Here is a tiny trained network, its code and every weight. The questions are about switching its units off for an input and a class, where a switched-off unit gives its printed mean instead of its output.

import numpy as np


def w(rows, s, z=0):
    codes = np.array(rows[::2]) - 128.0
    scale = np.full(codes.shape[1], s)
    scale[-1] = z or s
    return codes * scale


def f(y):
    return y / 2 * (1 + np.tanh(0.7978845608 * (y + 0.044715 * y**3)))


def log_softmax(a):
    a = a - a.max(-1, keepdims=True)
    return a - np.log(np.exp(a).sum(-1, keepdims=True))


def net(x, mask):
    res = np.array(x, float).reshape(1, 5) / 4 @ E
    y = f(res @ A[0][:, :-1].T + A[0][:, -1])
    res = res + np.where(mask, y, B[0][:, -1]) @ B[0][:, :-1]
    return log_softmax(res[-1] @ U[:, :-1].T + U[:, -1])


A, B = {}, {}
E = w([
[197,123,216,124,139],'x0',
[138,10,163,109,44],'x1',
[218,178,56,185,74],'x2',
[146,168,185,211,124],'x3',
[147,211,145,28,94],'x4',
],0.011)
A[0] = w([
[132,154,85,226,95,130],'N0',
[134,143,98,195,101,103],'N1',
[59,162,192,152,93,193],'N2',
[160,115,32,40,57,155],'N3',
[198,187,127,137,130,3],'N4',
[194,94,9,102,98,129],'N5',
[85,138,60,210,183,169],'N6',
[126,145,246,68,97,232],'N7',
[213,202,120,152,85,146],'N8',
[79,210,105,77,219,187],'N9',
[170,82,204,143,144,241],'N10',
[158,140,176,137,89,176],'N11',
],0.012,0.0049)
B[0] = w([
[124,148,96,120,202,213],'N0',
[124,161,108,147,214,179],'N1',
[123,182,159,50,107,175],'N2',
[36,137,134,53,69,208],'N3',
[190,117,136,162,64,177],'N4',
[82,90,144,108,144,199],'N5',
[115,178,88,108,140,222],'N6',
[141,155,144,72,132,245],'N7',
[246,125,179,136,130,235],'N8',
[120,204,100,120,160,250],'N9',
[167,59,112,109,116,215],'N10',
[157,92,135,93,144,178],'N11',
],0.013)
U = w([
[176,50,91,148,131,110],'0',
[72,116,96,75,37,161],'1',
[170,100,249,81,118,195],'2',
[110,164,110,88,178,174],'3',
[130,142,147,164,70,20],'4',
[152,163,107,153,110,89],'5',
[130,140,149,159,88,3],'6',
[168,171,111,140,115,170],'7',
],0.015,0.0048)

Each question gives the input, the list of numbers given to net, and the class t.
The units are the neurons (one row each of A and B). Each row of codes is followed by its name. A weight is (code - 128) times the scale printed after its matrix; where a second scale follows, it is the last column's (A, B and U).
mask holds one flag per neuron, in row order. A switched-off neuron (its flag False) gives its mean, the last column of its row in B, instead of its output. The means were averaged over made-up inputs and are rounded, as every weight is.
A unit's drop is (log p(t) with every unit on - log p(t) with that unit switched off) / (log p(t) with every unit on - log p(t) with every unit switched off).
The circuit of an input: a set's keep is (log p(t) with only the set's units on - log p(t) with every unit switched off) / (log p(t) with every unit on - log p(t) with every unit switched off). Starting from all 12 units, units are removed one at a time, each time the one whose removal leaves the highest keep (on an exact tie, the one counted first), for as long as the keep stays at least 0.8.
circuit, biggest first: the units of the circuit, biggest drop first
most important unit: the unit with the biggest drop
top k neurons: the k neurons with the biggest drops, biggest first
drop when u is switched off: that unit's drop, to one decimal
input [3,8,7,-6,-6], class 1: circuit, biggest first	(N3)
input [0,4,-1,1,-5], class 0: circuit, biggest first	(N3 N7)
input [-5,6,6,4,-7], class 3: top 3 neurons	(N0 N1 N6)
input [-4,3,-6,5,-3], class 1: circuit, biggest first	(N8 N0)
input [0,4,2,-6,-7], class 1: circuit, biggest first	(N8 N3)
input [0,-3,3,0,6], class 7: top 4 neurons	(N9 N10 N2 N7)
input [6,-8,1,5,-3], class 7: top 2 neurons	(N4 N8)
input [4,3,0,4,-5], class 0: top 4 neurons	(N10 N8 N3 N7)
input [1,1,0,7,-8], class 3: top 3 neurons	(N6 N0 N8)
input [-3,1,7,0,0], class 3: top 2 neurons	(N0 N5)
input [8,-5,3,-1,-7], class 0: top 2 neurons	(N9 N10)
input [-2,7,2,7,-6], class 0: top 2 neurons	(N10 N9)
input [-2,-1,7,5,8], class 2: drop when N4 is switched off	0.0
input [-5,5,-1,-2,-6], class 1: drop when N8 is switched off	0.7
input [-2,-1,8,2,7], class 2: most important unit	N8
input [-7,1,-6,-6,3], class 1: drop when N3 is switched off	0.3
